Here is a tiny trained network, its code and every weight. The questions are about switching its units off for an input and a target symbol, where a switched-off unit gives its printed mean instead of its output.

import numpy as np


def w(rows, s, z=0):
    codes = np.array(rows[::2]) - 128.0
    scale = np.full(codes.shape[1], s)
    scale[-1] = z or s
    return codes * scale


def norm(h):
    return h / np.sqrt((h * h).mean(-1, keepdims=True) + 1e-5)


def f(y):
    return np.maximum(y, 0)


def softmax(a):
    e = np.exp(a - a.max(-1, keepdims=True))
    return e / e.sum(-1, keepdims=True)


def log_softmax(a):
    a = a - a.max(-1, keepdims=True)
    return a - np.log(np.exp(a).sum(-1, keepdims=True))


def net(x, mask):
    ids = ['αδζηθσ'.index(c) for c in x.split()]
    T = len(ids)
    res = E[ids] + P[:T]
    u = 0
    for l in range(2):
        q, k, v = (norm(res) @ M[l].T for M in (Q, K, V))
        z = softmax(np.where(np.tri(T) > 0, q @ k.T / 3**0.5, -1e9)) @ v
        res = res + np.where(mask[u], z, O[l][:, -1]) @ O[l][:, :-1]
        u += 1
        y = f(norm(res) @ A[l][:, :-1].T + A[l][:, -1])
        res = res + np.where(mask[u : u + 8], y, B[l][:, -1]) @ B[l][:, :-1]
        u += 8
    return log_softmax(norm(res)[-1] @ U[:, :-1].T + U[:, -1])


Q, K, V, O, A, B = {}, {}, {}, {}, {}, {}
E = w([
[165,142,125,137,161,120,158,187,135],'α',
[107,94,101,114,45,112,164,112,43],'δ',
[181,125,178,90,218,110,110,63,134],'ζ',
[127,160,96,144,126,64,131,72,124],'η',
[148,128,125,184,77,199,73,144,150],'θ',
[54,252,164,102,106,145,102,148,189],'σ',
],0.02)
P = w([
[233,114,138,84,75,35,8,232,186],'0',
[167,116,146,164,141,92,91,139,166],'1',
[193,133,62,67,129,140,161,128,142],'2',
[117,128,166,182,144,87,133,117,139],'3',
[123,118,59,94,160,166,178,104,119],'4',
[51,127,169,189,159,85,154,121,89],'5',
[53,99,66,110,171,202,206,89,101],'6',
],0.012)
Q[0] = w([
[176,69,56,2,37,126,164,104,63],'L0H0',
[109,5,118,60,96,167,63,154,81],'L0H0',
[112,171,178,65,209,201,80,169,176],'L0H0',
],0.0058)
K[0] = w([
[206,119,114,123,106,107,2,185,72],'L0H0',
[137,50,150,139,74,174,138,123,77],'L0H0',
[169,181,192,106,177,241,99,184,126],'L0H0',
],0.0067)
V[0] = w([
[46,77,124,50,112,142,97,63,122],'L0H0',
[126,239,134,79,184,84,195,150,91],'L0H0',
[174,118,175,108,208,255,170,191,140],'L0H0',
],0.0048)
O[0] = w([
[201,75,138,13,58,166,159,105,68,3],'L0H0',
[146,168,81,155,188,170,133,252,50,131],'L0H0',
[88,47,73,66,166,89,241,255,191,9],'L0H0',
],0.008,0.0027)
A[0] = w([
[128,113,125,93,156,92,158,88,150,120],'L0N0',
[189,121,115,134,137,200,59,167,67,2],'L0N1',
[113,107,112,198,107,2,123,108,116,148],'L0N2',
[137,141,128,131,110,197,162,148,160,80],'L0N3',
[167,130,186,87,58,96,84,183,169,151],'L0N4',
[115,100,127,32,69,108,112,216,107,14],'L0N5',
[162,123,206,39,142,63,108,154,108,118],'L0N6',
[171,158,54,96,119,133,197,109,127,73],'L0N7',
],0.01,0.003)
B[0] = w([
[201,137,59,117,90,105,181,97,89,162],'L0N0',
[212,186,90,212,126,58,162,198,192,166],'L0N1',
[165,104,188,141,150,86,131,199,165,254],'L0N2',
[172,183,100,109,141,136,67,99,56,190],'L0N3',
[130,141,49,164,104,59,103,148,157,222],'L0N4',
[97,155,150,254,159,103,91,51,225,143],'L0N5',
[2,233,122,94,156,82,88,114,179,173],'L0N6',
[217,50,134,160,73,93,117,56,163,181],'L0N7',
],0.0085,0.0055)
Q[1] = w([
[198,2,117,180,27,146,105,146,34],'L1H0',
[41,175,116,156,36,86,161,180,118],'L1H0',
[114,185,112,209,99,147,127,221,184],'L1H0',
],0.01)
K[1] = w([
[240,1,140,214,65,162,166,139,63],'L1H0',
[76,98,162,131,21,205,82,101,70],'L1H0',
[138,126,43,170,81,216,11,199,168],'L1H0',
],0.0081)
V[1] = w([
[117,88,104,90,43,127,217,93,92],'L1H0',
[104,84,128,101,105,50,101,188,254],'L1H0',
[58,92,74,121,171,233,214,159,125],'L1H0',
],0.0057)
O[1] = w([
[139,255,170,141,145,130,179,151,186,54],'L1H0',
[106,176,183,177,142,204,144,67,44,185],'L1H0',
[210,137,98,192,89,77,33,14,164,2],'L1H0',
],0.0081,0.0083)
A[1] = w([
[133,105,97,140,124,158,197,134,93,132],'L1N0',
[140,135,117,156,119,127,125,115,90,54],'L1N1',
[119,138,122,153,134,114,87,157,157,204],'L1N2',
[186,168,110,137,122,45,115,140,249,5],'L1N3',
[152,131,94,162,113,52,112,155,189,161],'L1N4',
[197,123,86,118,139,127,127,88,142,84],'L1N5',
[116,125,110,139,116,163,130,138,100,83],'L1N6',
[126,109,99,115,184,129,128,99,119,20],'L1N7',
],0.018,0.0016)
B[1] = w([
[118,158,87,95,131,151,124,94,145,229],'L1N0',
[128,130,121,76,150,131,155,145,81,184],'L1N1',
[159,137,99,112,115,92,152,104,144,254],'L1N2',
[106,1,208,201,97,69,61,117,177,246],'L1N3',
[86,96,146,151,94,134,86,96,175,252],'L1N4',
[178,158,113,179,121,106,183,135,161,211],'L1N5',
[107,124,169,102,148,136,128,129,132,191],'L1N6',
[108,132,115,92,82,170,132,118,117,181],'L1N7',
],0.018,0.008)
U = w([
[92,89,182,172,82,92,117,50,176,254],'α',
[162,254,15,122,82,43,146,45,156,72],'δ',
[75,108,137,54,122,184,96,23,131,90],'ζ',
[159,176,160,189,124,115,97,56,51,83],'η',
[124,130,176,79,5,107,182,176,122,8],'θ',
[95,131,151,153,155,138,183,166,168,38],'σ',
],0.006,0.0025)

Each question gives the input, a string of symbols that net reads in full, and the target symbol t.
The units are the heads (3 rows each of Q, K, V and O) and the neurons (one row each of A and B). Each row of codes is followed by its name. A weight is (code - 128) times the scale printed after its matrix; where a second scale follows, it is the last column's (O, A, B and U).
mask holds one flag per unit, layer by layer, with each layer's heads first. A switched-off unit (its flag False) gives its mean, the last column of its rows in O or B, instead of its output. The means were averaged over made-up inputs and are rounded, as every weight is.
A unit's drop is (log p(t) with every unit on - log p(t) with that unit switched off) / (log p(t) with every unit on - log p(t) with every unit switched off).
The circuit of an input: a set's keep is (log p(t) with only the set's units on - log p(t) with every unit switched off) / (log p(t) with every unit on - log p(t) with every unit switched off). Starting from the 12 units with the biggest drops (on a tie, the unit counted first), units are removed one at a time, each time the one whose removal leaves the highest keep (on an exact tie, the one counted first), for as long as the keep stays at least 0.8.
units of the circuit, in order: the units of the circuit, biggest drop first
most important unit: the unit with the biggest drop
top k neurons: the k neurons with the biggest drops, biggest first
k most important neurons of layer l: the k neurons of layer l with the biggest drops, biggest first
drop when u is switched off: that unit's drop, to one decimal
input η ζ η σ η, target ζ: units of the circuit, in order -> (L1H0; L1N7)
input α ζ η θ θ ζ η, target δ: top 2 neurons -> (L0N7; L0N0)
input δ δ θ δ ζ θ, target θ: top 3 neurons -> (L1N3; L0N4; L1N6)
input θ θ σ α α ζ α, target ζ: most important unit -> L0H0
input η η σ ζ ζ, target δ: units of the circuit, in order -> (L1N5; L1N3)
input α α α ζ, target ζ: units of the circuit, in order -> (L1N7; L1H0; L1N3)
input η θ η θ, target η: 2 most important neurons of layer 0 -> (L0N4; L0N7)
input θ σ α α η θ, target η: units of the circuit, in order -> (L0H0; L1N3; L1N4)
input ζ α α, target δ: top 2 neurons -> (L0N7; L0N4)
input δ θ ζ θ, target ζ: top 2 neurons -> (L1N5; L1N6)
input δ θ δ η σ σ η, target δ: 3 most important neurons of layer 0 -> (L0N7; L0N6; L0N0)
input θ σ η δ θ ζ, target ζ: top 4 neurons -> (L1N7; L1N3; L1N5; L1N2)
input η θ ζ η σ θ ζ, target δ: 2 most important neurons of layer 0 -> (L0N0; L0N6)
input α σ α θ δ δ, target θ: units of the circuit, in order -> (L0H0; L1H0; L1N3; L0N2)
input α δ θ σ ζ θ α, target δ: most important unit -> L1N5
input η θ δ σ ζ α δ, target δ: top 2 neurons -> (L1N3; L1N0)
input η α θ δ δ, target δ: 3 most important neurons of layer 0 -> (L0N2; L0N7; L0N1)
input η α θ θ δ θ, target θ: top 2 neurons -> (L1N3; L1N4)
input σ σ θ α, target σ: 2 most important neurons of layer 0 -> (L0N2; L0N3)
input θ δ θ, target δ: units of the circuit, in order -> (L1N3)
input σ α ζ θ α θ, target σ: top 3 neurons -> (L1N3; L1N4; L1N7)
input α θ η η θ δ, target θ: 2 most important neurons of layer 1 -> (L1N3; L1N4)
input η θ θ α δ θ, target σ: 2 most important neurons of layer 0 -> (L0N4; L0N1)
input η θ α σ, target δ: drop when L1N3 is switched off -> 0.9
input ζ α θ η α θ α, target ζ: drop when L0H0 is switched off -> 0.2
input θ θ σ θ α η, target η: drop when L0H0 is switched off -> 1.0
input θ α η σ θ, target δ: drop when L0N3 is switched off -> 0.5
